Below is a small trained network, with its code and all its weights. Each question gives an input and a class and asks what happens when units are switched off, that is, made to give their printed mean instead of their output.

import numpy as np


def w(rows, s, z=0):
    codes = np.array(rows[::2]) - 128.0
    scale = np.full(codes.shape[1], s)
    scale[-1] = z or s
    return codes * scale


def f(y):
    return y / 2 * (1 + np.tanh(0.7978845608 * (y + 0.044715 * y**3)))


def log_softmax(a):
    a = a - a.max(-1, keepdims=True)
    return a - np.log(np.exp(a).sum(-1, keepdims=True))


def net(x, mask):
    res = np.array(x, float).reshape(1, 8) / 4 @ E
    y = f(res @ A[0][:, :-1].T + A[0][:, -1])
    res = res + np.where(mask, y, B[0][:, -1]) @ B[0][:, :-1]
    return log_softmax(res[-1] @ U[:, :-1].T + U[:, -1])


A, B = {}, {}
E = w([
[75,155,201,94,242,211],'x0',
[231,13,116,162,201,184],'x1',
[163,165,97,114,139,130],'x2',
[166,151,130,95,134,102],'x3',
[109,105,89,2,55,223],'x4',
[86,102,119,158,127,145],'x5',
[124,118,151,129,120,125],'x6',
[86,101,121,157,128,144],'x7',
],0.0086)
A[0] = w([
[152,113,124,146,127,155,159],'N1',
[143,116,161,84,154,147,106],'N2',
[104,120,126,135,140,122,82],'N3',
[115,93,106,45,90,161,66],'N4',
[153,136,138,121,125,124,123],'N5',
[167,75,124,152,154,142,101],'N6',
[86,158,192,78,231,182,117],'N7',
[168,96,124,139,132,156,124],'N8',
[105,144,137,128,119,125,138],'N9',
[150,81,83,125,74,88,112],'N10',
[141,119,117,99,82,159,40],'N11',
[17,253,138,129,62,65,180],'N12',
[197,67,141,140,174,159,156],'N13',
[103,113,111,111,116,137,82],'N14',
[75,158,163,93,187,146,142],'N15',
[191,50,102,135,142,146,159],'N16',
[148,112,114,138,92,112,68],'N17',
[137,117,96,102,103,160,83],'N18',
[117,126,175,161,114,179,5],'N19',
[112,109,119,38,102,191,70],'N20',
[144,184,157,227,133,79,66],'N21',
[165,50,123,122,180,114,129],'N22',
[148,104,92,159,11,62,94],'N23',
[146,143,117,168,136,115,59],'N24',
[129,143,165,172,208,77,58],'N25',
[171,97,146,99,126,122,93],'N26',
],0.014,0.0023)
B[0] = w([
[132,118,131,116,143,144,148],'N1',
[123,142,120,154,132,141,152],'N2',
[141,135,127,124,114,113,129],'N3',
[78,86,128,143,151,36,192],'N4',
[106,109,122,125,139,151,132],'N5',
[120,136,139,84,159,144,179],'N6',
[179,184,96,222,70,187,209],'N7',
[141,131,155,95,132,137,163],'N8',
[135,121,114,124,162,143,140],'N9',
[150,159,118,182,96,155,188],'N10',
[106,124,105,148,142,77,160],'N11',
[149,95,191,4,182,206,254],'N12',
[137,125,138,60,152,162,204],'N13',
[134,134,140,132,153,99,142],'N14',
[165,162,100,165,118,173,179],'N15',
[158,141,162,74,155,167,203],'N16',
[131,133,121,152,102,150,152],'N17',
[94,122,149,145,122,101,157],'N18',
[152,151,98,110,140,110,138],'N19',
[85,83,119,143,112,12,201],'N20',
[74,97,100,142,118,6,192],'N21',
[108,125,166,78,115,159,189],'N22',
[173,197,80,215,108,192,224],'N23',
[101,110,156,167,121,118,147],'N24',
[75,81,103,152,105,34,185],'N25',
[110,116,120,134,143,152,148],'N26',
],0.018,0.017)
U = w([
[167,132,203,2,198,223,247],'0',
[207,247,81,254,67,220,97],'1',
[69,66,125,158,131,18,18],'2',
],0.0069,0.0011)

Each question gives the input, the list of numbers given to net, and the class t.
The units are the neurons (one row each of A and B). Each row of codes is followed by its name. A weight is (code - 128) times the scale printed after its matrix; where a second scale follows, it is the last column's (A, B and U).
mask holds one flag per neuron, in row order. A switched-off neuron (its flag False) gives its mean, the last column of its row in B, instead of its output. The means were averaged over made-up inputs and are rounded, as every weight is.
A unit's drop is (log p(t) with every unit on - log p(t) with that unit switched off) / (log p(t) with every unit on - log p(t) with every unit switched off).
The circuit of an input: a set's keep is (log p(t) with only the set's units on - log p(t) with every unit switched off) / (log p(t) with every unit on - log p(t) with every unit switched off). Starting from the 12 units with the biggest drops (on a tie, the unit counted first), units are removed one at a time, each time the one whose removal leaves the highest keep (on an exact tie, the one counted first), for as long as the keep stays at least 0.8.
units of the circuit, in order: the units of the circuit, biggest drop first
most important unit: the unit with the biggest drop
top k neurons: the k neurons with the biggest drops, biggest first
drop of u: that unit's drop, to one decimal
input [-8,1,2,2,6,-5,-2,3], class 1: units of the circuit, in order -> N23
input [-4,-3,2,2,-1,-3,6,-7], class 1: top 3 neurons -> N23, N13, N16
input [3,3,-5,-3,-5,-7,-3,7], class 2: top 2 neurons -> N12, N25
input [4,1,-4,8,-5,-6,5,-1], class 2: top 4 neurons -> N25, N23, N21, N10
input [1,4,-2,6,6,-5,1,2], class 2: top 2 neurons -> N12, N20
input [7,-6,7,-8,7,-1,2,3], class 1: top 2 neurons -> N7, N15
input [6,6,5,5,-8,-2,-8,5], class 2: top 4 neurons -> N25, N12, N21, N23
input [-2,5,-7,-7,7,-5,3,-4], class 2: top 2 neurons -> N12, N20
input [-4,4,2,-8,-5,4,1,3], class 2: top 2 neurons -> N12, N21
input [0,5,6,-3,-8,0,-1,8], class 2: top 2 neurons -> N25, N21
input [-8,-8,-1,7,-1,5,-2,2], class 0: top 2 neurons -> N12, N7
input [-8,-4,-4,-4,7,-1,3,1], class 1: top 2 neurons -> N23, N10
input [8,-6,-7,-2,4,2,-5,6], class 1: top 2 neurons -> N7, N15
input [5,-3,1,-3,1,-8,-1,-5], class 1: most important unit -> N7
input [4,-5,8,6,8,-8,-8,-8], class 2: drop of N20 -> 0.3
input [-7,-2,4,4,4,-8,-3,1], class 1: drop of N23 -> 0.4
input [7,2,-1,8,5,8,2,5], class 1: drop of N7 -> 1.0
